Below is a small trained network, with its code and all its weights. Each question gives an input and a class and asks what happens when units are switched off, that is, made to give their printed mean instead of their output.

import numpy as np


def w(rows, s, z=0):
    codes = np.array(rows[::2]) - 128.0
    scale = np.full(codes.shape[1], s)
    scale[-1] = z or s
    return codes * scale


def norm(h):
    return h / np.sqrt((h * h).mean(-1, keepdims=True) + 1e-5)


def f(y):
    return y / 2 * (1 + np.tanh(0.7978845608 * (y + 0.044715 * y**3)))


def log_softmax(a):
    a = a - a.max(-1, keepdims=True)
    return a - np.log(np.exp(a).sum(-1, keepdims=True))


def net(x, mask):
    res = np.array(x, float).reshape(1, 2) / 4 @ E
    u = 0
    for l in range(2):
        y = f(norm(res) @ A[l][:, :-1].T + A[l][:, -1])
        res = res + np.where(mask[u : u + 11], y, B[l][:, -1]) @ B[l][:, :-1]
        u += 11
    return log_softmax(norm(res)[-1] @ U[:, :-1].T + U[:, -1])


A, B = {}, {}
E = w([
[218,155,119,118,250,78,45],'x0',
[1,183,120,123,231,33,116],'x1',
],0.0051)
A[0] = w([
[181,127,135,126,214,97,108,156],'L0N1',
[95,149,218,199,113,24,190,64],'L0N2',
[86,123,128,96,146,165,107,83],'L0N3',
[162,126,44,156,139,129,114,3],'L0N4',
[147,93,125,94,31,223,106,42],'L0N5',
[76,181,71,143,149,28,130,122],'L0N6',
[181,51,146,120,105,117,156,181],'L0N7',
[189,85,168,241,185,147,161,13],'L0N8',
[125,90,248,201,139,126,69,247],'L0N9',
[98,145,85,97,88,142,236,53],'L0N10',
[84,125,149,198,103,174,254,65],'L0N11',
],0.0039,0.0038)
B[0] = w([
[87,78,128,96,104,135,144,233],'L0N1',
[179,132,89,134,128,106,174,131],'L0N2',
[123,60,141,154,150,147,96,104],'L0N3',
[34,137,194,118,130,210,123,76],'L0N4',
[111,127,102,181,189,43,115,187],'L0N5',
[173,99,25,161,113,85,158,231],'L0N6',
[75,174,1,125,163,42,139,202],'L0N7',
[32,160,159,162,122,169,156,89],'L0N8',
[102,93,90,28,102,105,108,253],'L0N9',
[97,74,106,97,111,154,24,132],'L0N10',
[92,40,124,73,131,136,32,167],'L0N11',
],0.0048,0.0025)
A[1] = w([
[254,118,133,214,54,172,164,3],'L1N1',
[82,196,246,136,49,230,230,92],'L1N2',
[212,154,173,164,82,226,200,86],'L1N3',
[174,46,69,85,108,114,70,133],'L1N4',
[223,68,138,107,113,180,152,93],'L1N5',
[49,192,185,207,187,106,200,70],'L1N6',
[50,105,192,161,63,242,224,91],'L1N7',
[27,149,155,118,177,110,54,53],'L1N8',
[99,150,74,166,139,72,77,172],'L1N9',
[99,228,166,113,242,70,93,141],'L1N10',
[254,176,186,192,197,136,29,74],'L1N11',
],0.0069,0.0042)
B[1] = w([
[53,187,55,255,80,86,220,182],'L1N1',
[191,133,171,30,202,164,73,147],'L1N2',
[100,193,80,160,152,47,190,157],'L1N3',
[161,169,130,115,187,114,155,253],'L1N4',
[70,168,69,207,121,71,168,182],'L1N5',
[121,137,70,207,78,118,171,151],'L1N6',
[152,77,208,100,155,177,35,186],'L1N7',
[199,181,81,176,124,129,200,160],'L1N8',
[171,159,156,106,154,136,112,231],'L1N9',
[82,94,129,157,59,156,141,249],'L1N10',
[91,46,215,69,65,209,65,191],'L1N11',
],0.0098,0.0055)
U = w([
[12,179,25,254,40,32,237,255],'0',
[26,8,240,33,60,226,19,175],'1',
[233,224,107,13,255,48,195,8],'2',
],0.01,0.0064)

Each question gives the input, the list of numbers given to net, and the class t.
The units are the neurons (one row each of A and B). Each row of codes is followed by its name. A weight is (code - 128) times the scale printed after its matrix; where a second scale follows, it is the last column's (A, B and U).
mask holds one flag per neuron, layer by layer. A switched-off neuron (its flag False) gives its mean, the last column of its row in B, instead of its output. The means were averaged over made-up inputs and are rounded, as every weight is.
A unit's drop is (log p(t) with every unit on - log p(t) with that unit switched off) / (log p(t) with every unit on - log p(t) with every unit switched off).
The circuit of an input: a set's keep is (log p(t) with only the set's units on - log p(t) with every unit switched off) / (log p(t) with every unit on - log p(t) with every unit switched off). Starting from the 12 units with the biggest drops (on a tie, the unit counted first), units are removed one at a time, each time the one whose removal leaves the highest keep (on an exact tie, the one counted first), for as long as the keep stays at least 0.8.
circuit, biggest first: the units of the circuit, biggest drop first
top k neurons: the k neurons with the biggest drops, biggest first
k most important neurons of layer l: the k neurons of layer l with the biggest drops, biggest first
drop when u is switched off: that unit's drop, to one decimal
input [4,-1], class 1: circuit, biggest first -> L1N11
input [8,6], class 1: circuit, biggest first -> L1N10; L1N11
input [0,-1], class 2: top 2 neurons -> L1N11; L1N9
input [2,2], class 2: top 2 neurons -> L0N6; L1N11
input [4,2], class 1: top 3 neurons -> L1N10; L0N7; L0N11
input [6,-6], class 0: top 2 neurons -> L1N5; L1N1
input [0,-3], class 2: 2 most important neurons of layer 0 -> L0N7; L0N5
input [-3,-1], class 2: top 2 neurons -> L0N11; L0N5
input [-3,2], class 2: 2 most important neurons of layer 1 -> L1N10; L1N11
input [4,-2], class 1: top 2 neurons -> L1N11; L0N6
input [1,-3], class 2: top 2 neurons -> L0N7; L0N5
input [8,2], class 1: drop when L1N7 is switched off -> 0.0
input [-3,3], class 2: drop when L1N10 is switched off -> 0.6
input [6,3], class 1: top neuron -> L1N10
